Here is a tiny trained network, its code and every weight. The questions are about switching its units off for an input and a target symbol, where a switched-off unit gives its printed mean instead of its output.

import numpy as np


def w(rows, s, z=0):
    codes = np.array(rows[::2]) - 128.0
    scale = np.full(codes.shape[1], s)
    scale[-1] = z or s
    return codes * scale


def f(y):
    return y / 2 * (1 + np.tanh(0.7978845608 * (y + 0.044715 * y**3)))


def softmax(a):
    e = np.exp(a - a.max(-1, keepdims=True))
    return e / e.sum(-1, keepdims=True)


def log_softmax(a):
    a = a - a.max(-1, keepdims=True)
    return a - np.log(np.exp(a).sum(-1, keepdims=True))


def net(x, mask):
    ids = ['βδεζηθλμξπστφψω'.index(c) for c in x.split()]
    T = len(ids)
    res = E[ids] + P[:T]
    u = 0
    for l in range(3):
        r = res
        for j in range(2):
            rows = slice(3 * j, 3 * j + 3)
            q, k, v = (r @ M[l][rows].T for M in (Q, K, V))
            z = softmax(np.where(np.tri(T) > 0, q @ k.T / 3**0.5, -1e9)) @ v
            o = O[l][rows]
            res = res + np.where(mask[u + j], z, o[:, -1]) @ o[:, :-1]
        u += 2
        y = f(res @ A[l][:, :-1].T + A[l][:, -1])
        res = res + np.where(mask[u : u + 8], y, B[l][:, -1]) @ B[l][:, :-1]
        u += 8
    return log_softmax(res[-1] @ U[:, :-1].T + U[:, -1])


Q, K, V, O, A, B = {}, {}, {}, {}, {}, {}
E = w([
[122,144,57,123,199],'β',
[188,163,110,69,83],'δ',
[184,174,13,79,106],'ε',
[142,154,72,63,170],'ζ',
[156,136,152,121,73],'η',
[82,133,118,122,176],'θ',
[84,145,1,167,220],'λ',
[55,140,41,128,63],'μ',
[73,104,165,202,121],'ξ',
[189,165,88,149,6],'π',
[176,135,52,236,43],'σ',
[227,112,156,192,146],'τ',
[50,110,131,179,43],'φ',
[194,95,209,150,185],'ψ',
[58,63,191,157,227],'ω',
],0.008)
P = w([
[139,107,149,99,181],'0',
[93,253,143,168,89],'1',
[107,224,129,181,102],'2',
[105,191,124,159,91],'3',
[115,179,110,171,113],'4',
[129,164,103,175,126],'5',
[136,152,96,189,137],'6',
[139,144,101,194,141],'7',
[153,131,90,196,153],'8',
[152,119,96,207,154],'9',
[152,98,94,242,165],'10',
[159,105,96,218,178],'11',
[163,124,89,177,176],'12',
],0.0065)
Q[0] = w([
[113,254,21,103,144],'L0H0',
[94,14,243,92,76],'L0H0',
[79,140,92,52,96],'L0H0',
[214,104,82,171,145],'L0H1',
[145,73,177,162,95],'L0H1',
[194,169,45,216,238],'L0H1',
],0.0089)
K[0] = w([
[116,41,117,198,71],'L0H0',
[122,254,101,76,138],'L0H0',
[91,200,66,189,80],'L0H0',
[141,51,137,130,200],'L0H1',
[96,128,122,62,137],'L0H1',
[189,22,100,167,176],'L0H1',
],0.0096)
V[0] = w([
[201,147,48,220,202],'L0H0',
[254,162,152,45,140],'L0H0',
[108,135,87,249,98],'L0H0',
[168,221,85,234,104],'L0H1',
[121,149,91,76,94],'L0H1',
[222,172,102,185,20],'L0H1',
],0.0054)
O[0] = w([
[150,188,125,146,233,252],'L0H0',
[232,57,86,133,176,102],'L0H0',
[80,252,148,198,127,217],'L0H0',
[140,200,147,188,179,246],'L0H1',
[122,114,85,156,101,120],'L0H1',
[228,196,136,254,119,169],'L0H1',
],0.0063,0.0029)
A[0] = w([
[79,22,192,122,229,184],'L0N0',
[159,38,242,184,164,191],'L0N1',
[82,201,104,134,26,228],'L0N2',
[165,254,191,113,162,253],'L0N3',
[196,174,151,160,136,187],'L0N4',
[168,49,112,53,137,145],'L0N5',
[109,90,42,82,196,144],'L0N6',
[41,109,74,158,212,131],'L0N7',
],0.0069,0.0051)
B[0] = w([
[106,116,227,34,175,136],'L0N0',
[147,105,232,168,143,142],'L0N1',
[21,138,159,159,139,191],'L0N2',
[120,146,112,166,230,254],'L0N3',
[138,141,111,193,165,198],'L0N4',
[152,53,88,91,95,120],'L0N5',
[136,140,75,54,137,141],'L0N6',
[140,254,166,60,100,163],'L0N7',
],0.0066,0.0091)
Q[1] = w([
[158,120,193,72,53],'L1H0',
[191,136,201,108,65],'L1H0',
[85,107,68,77,76],'L1H0',
[126,76,124,37,137],'L1H1',
[110,196,99,253,212],'L1H1',
[57,152,133,89,116],'L1H1',
],0.0059)
K[1] = w([
[46,122,48,152,2],'L1H0',
[77,143,25,115,40],'L1H0',
[27,173,140,231,47],'L1H0',
[80,198,107,106,235],'L1H1',
[242,96,135,185,80],'L1H1',
[37,186,178,167,117],'L1H1',
],0.0048)
V[1] = w([
[82,185,178,170,143],'L1H0',
[100,115,254,179,139],'L1H0',
[92,124,83,58,143],'L1H0',
[127,102,63,154,24],'L1H1',
[49,196,116,134,154],'L1H1',
[165,196,92,154,203],'L1H1',
],0.0079)
O[1] = w([
[98,201,176,147,70,169],'L1H0',
[124,130,251,165,72,164],'L1H0',
[85,88,59,41,136,130],'L1H0',
[54,118,78,190,255,36],'L1H1',
[56,226,126,70,64,193],'L1H1',
[176,214,90,115,73,255],'L1H1',
],0.0063,0.0096)
A[1] = w([
[12,117,112,237,67,228],'L1N0',
[181,207,144,99,151,143],'L1N1',
[195,53,112,97,181,201],'L1N2',
[150,154,144,125,45,111],'L1N3',
[206,163,118,3,61,144],'L1N4',
[140,194,125,62,12,147],'L1N5',
[96,129,182,183,98,81],'L1N6',
[53,115,171,100,89,255],'L1N7',
],0.0054,0.0066)
B[1] = w([
[166,178,156,79,252,245],'L1N0',
[183,129,96,170,44,254],'L1N1',
[203,58,113,110,223,148],'L1N2',
[163,74,174,117,60,179],'L1N3',
[162,97,98,43,17,175],'L1N4',
[221,187,160,180,39,245],'L1N5',
[181,65,95,67,199,157],'L1N6',
[146,230,225,52,227,186],'L1N7',
],0.0049,0.0082)
Q[2] = w([
[3,48,126,213,93],'L2H0',
[11,39,157,122,81],'L2H0',
[168,125,144,122,210],'L2H0',
[218,116,162,50,139],'L2H1',
[98,185,31,123,137],'L2H1',
[223,201,108,146,223],'L2H1',
],0.004)
K[2] = w([
[139,202,109,153,2],'L2H0',
[156,242,95,171,47],'L2H0',
[113,114,131,54,189],'L2H0',
[201,109,157,68,187],'L2H1',
[161,109,128,241,132],'L2H1',
[233,100,110,154,75],'L2H1',
],0.005)
V[2] = w([
[176,205,3,177,116],'L2H0',
[224,100,189,130,115],'L2H0',
[103,227,210,222,45],'L2H0',
[94,219,165,155,13],'L2H1',
[103,136,48,14,67],'L2H1',
[147,184,148,237,58],'L2H1',
],0.0054)
O[2] = w([
[196,242,17,160,176,97],'L2H0',
[160,7,87,134,110,183],'L2H0',
[216,134,151,50,186,2],'L2H0',
[81,92,93,3,222,152],'L2H1',
[87,223,95,58,54,131],'L2H1',
[121,47,60,103,207,148],'L2H1',
],0.0052,0.022)
A[2] = w([
[71,162,169,193,92,61],'L2N0',
[44,193,175,236,31,52],'L2N1',
[122,74,220,99,47,138],'L2N2',
[194,57,187,184,171,253],'L2N3',
[141,245,50,249,97,68],'L2N4',
[211,215,61,65,252,158],'L2N5',
[96,192,156,213,60,61],'L2N6',
[229,166,135,67,249,187],'L2N7',
],0.0041,0.0057)
B[2] = w([
[161,54,93,2,143,181],'L2N0',
[195,38,119,27,145,251],'L2N1',
[60,158,31,141,81,167],'L2N2',
[104,196,173,251,151,182],'L2N3',
[177,74,101,69,227,245],'L2N4',
[15,36,103,141,168,210],'L2N5',
[193,66,141,35,166,212],'L2N6',
[81,32,194,110,141,206],'L2N7',
],0.0046,0.015)
U = w([
[137,232,83,129,90,233],'β',
[212,109,109,191,132,134],'δ',
[254,211,50,165,141,8],'ε',
[138,47,34,87,89,128],'ζ',
[137,205,138,238,112,115],'η',
[105,212,145,138,62,98],'θ',
[91,166,116,59,146,89],'λ',
[56,189,163,150,154,194],'μ',
[172,138,222,65,104,107],'ξ',
[15,96,86,209,195,205],'π',
[130,55,115,102,199,28],'σ',
[254,126,201,127,95,206],'τ',
[100,150,178,113,131,141],'φ',
[78,89,149,202,86,88],'ψ',
[51,101,151,93,95,3],'ω',
],0.0049,0.0058)

Each question gives the input, a string of symbols that net reads in full, and the target symbol t.
The units are the heads (3 rows each of Q, K, V and O) and the neurons (one row each of A and B). Each row of codes is followed by its name. A weight is (code - 128) times the scale printed after its matrix; where a second scale follows, it is the last column's (O, A, B and U).
mask holds one flag per unit, layer by layer, with each layer's heads first. A switched-off unit (its flag False) gives its mean, the last column of its rows in O or B, instead of its output. The means were averaged over made-up inputs and are rounded, as every weight is.
A unit's drop is (log p(t) with every unit on - log p(t) with that unit switched off) / (log p(t) with every unit on - log p(t) with every unit switched off).
The circuit of an input: a set's keep is (log p(t) with only the set's units on - log p(t) with every unit switched off) / (log p(t) with every unit on - log p(t) with every unit switched off). Starting from the 12 units with the biggest drops (on a tie, the unit counted first), units are removed one at a time, each time the one whose removal leaves the highest keep (on an exact tie, the one counted first), for as long as the keep stays at least 0.8.
circuit, biggest first: the units of the circuit, biggest drop first
unit that matters most: the unit with the biggest drop
k most important neurons: the k neurons with the biggest drops, biggest first
k most important neurons of layer l: the k neurons of layer l with the biggest drops, biggest first
which heads matter: for each layer, one digit per head in row order, 1 if its drop is at least 0.15 and else 0, layers parted by /
input σ ζ φ β λ μ ε ζ δ, target σ: circuit, biggest first -> (L2H1 L2H0 L2N5 L2N7)
input σ ζ σ σ, target π: circuit, biggest first -> (L2H1 L2N1 L0N2 L0H1)
input ψ ψ σ λ σ ζ η ψ ω β σ ζ β, target ψ: which heads matter -> 11 / 11 / 10
input ω σ σ μ β σ β ζ π ε ε λ ω, target ξ: circuit, biggest first -> (L0N0 L1H0 L2H0)
input σ σ σ λ ψ σ λ ζ ψ η π β δ, target σ: circuit, biggest first -> (L2H1 L2H0 L2N5 L1H0)
input σ μ μ ψ ε ζ ξ ε ξ, target σ: circuit, biggest first -> (L2H1 L2H0 L2N5 L1H0)
input σ λ ψ β ξ μ δ σ ε ω τ ζ ψ, target σ: circuit, biggest first -> (L2H1 L2H0 L2N5)
input π μ β β σ β, target π: unit that matters most -> L2N5
input ζ ζ ζ σ β ζ δ ω η δ δ ξ, target ζ: which heads matter -> 11 / 11 / 11
input β ζ σ δ β β, target β: which heads matter -> 11 / 11 / 00
input σ σ ζ ζ, target π: circuit, biggest first -> (L2H1 L2N1 L2N6)
input τ σ ε λ, target τ: circuit, biggest first -> (L1H0 L2H0)
input σ σ φ λ λ, target σ: circuit, biggest first -> (L2H1 L2H0 L2N5)
input σ ζ ε ψ ω, target ξ: circuit, biggest first -> (L2H0 L1H0 L0N0)
input σ σ π, target σ: circuit, biggest first -> (L2H0 L2H1 L2N5)
input ζ σ θ, target ζ: 2 most important neurons of layer 0 -> (L0N5 L0N6)
input ω ζ σ ξ β ζ, target ω: 2 most important neurons -> (L0N0 L0N5)
input σ λ μ δ ξ ξ ζ η ζ ζ ζ ξ θ, target σ: circuit, biggest first -> (L2H1 L2H0 L2N5)
input ψ ζ η δ, target ψ: which heads matter -> 11 / 01 / 10
input ζ μ σ λ ζ ξ ζ β, target ζ: unit that matters most -> L0H0
input σ σ σ β β ω σ σ ψ ζ ζ σ τ, target σ: unit that matters most -> L2H1
input ζ ψ θ ζ, target ζ: 2 most important neurons of layer 2 -> (L2N1 L2N0)
input σ δ ζ, target σ: which heads matter -> 11 / 11 / 11
input ε λ π, target ε: 2 most important neurons of layer 1 -> (L1N0 L1N2)
input ζ ψ σ β ζ η λ σ ζ ζ δ, target ζ: which heads matter -> 11 / 11 / 10
input ζ η π ζ ζ ζ β μ ζ ε σ, target π: which heads matter -> 01 / 01 / 00
input ζ ζ θ β τ β ω, target ζ: 3 most important neurons of layer 2 -> (L2N1 L2N0 L2N2)
input ε ζ δ λ ξ ψ ψ σ σ ξ β, target ε: unit that matters most -> L0H0
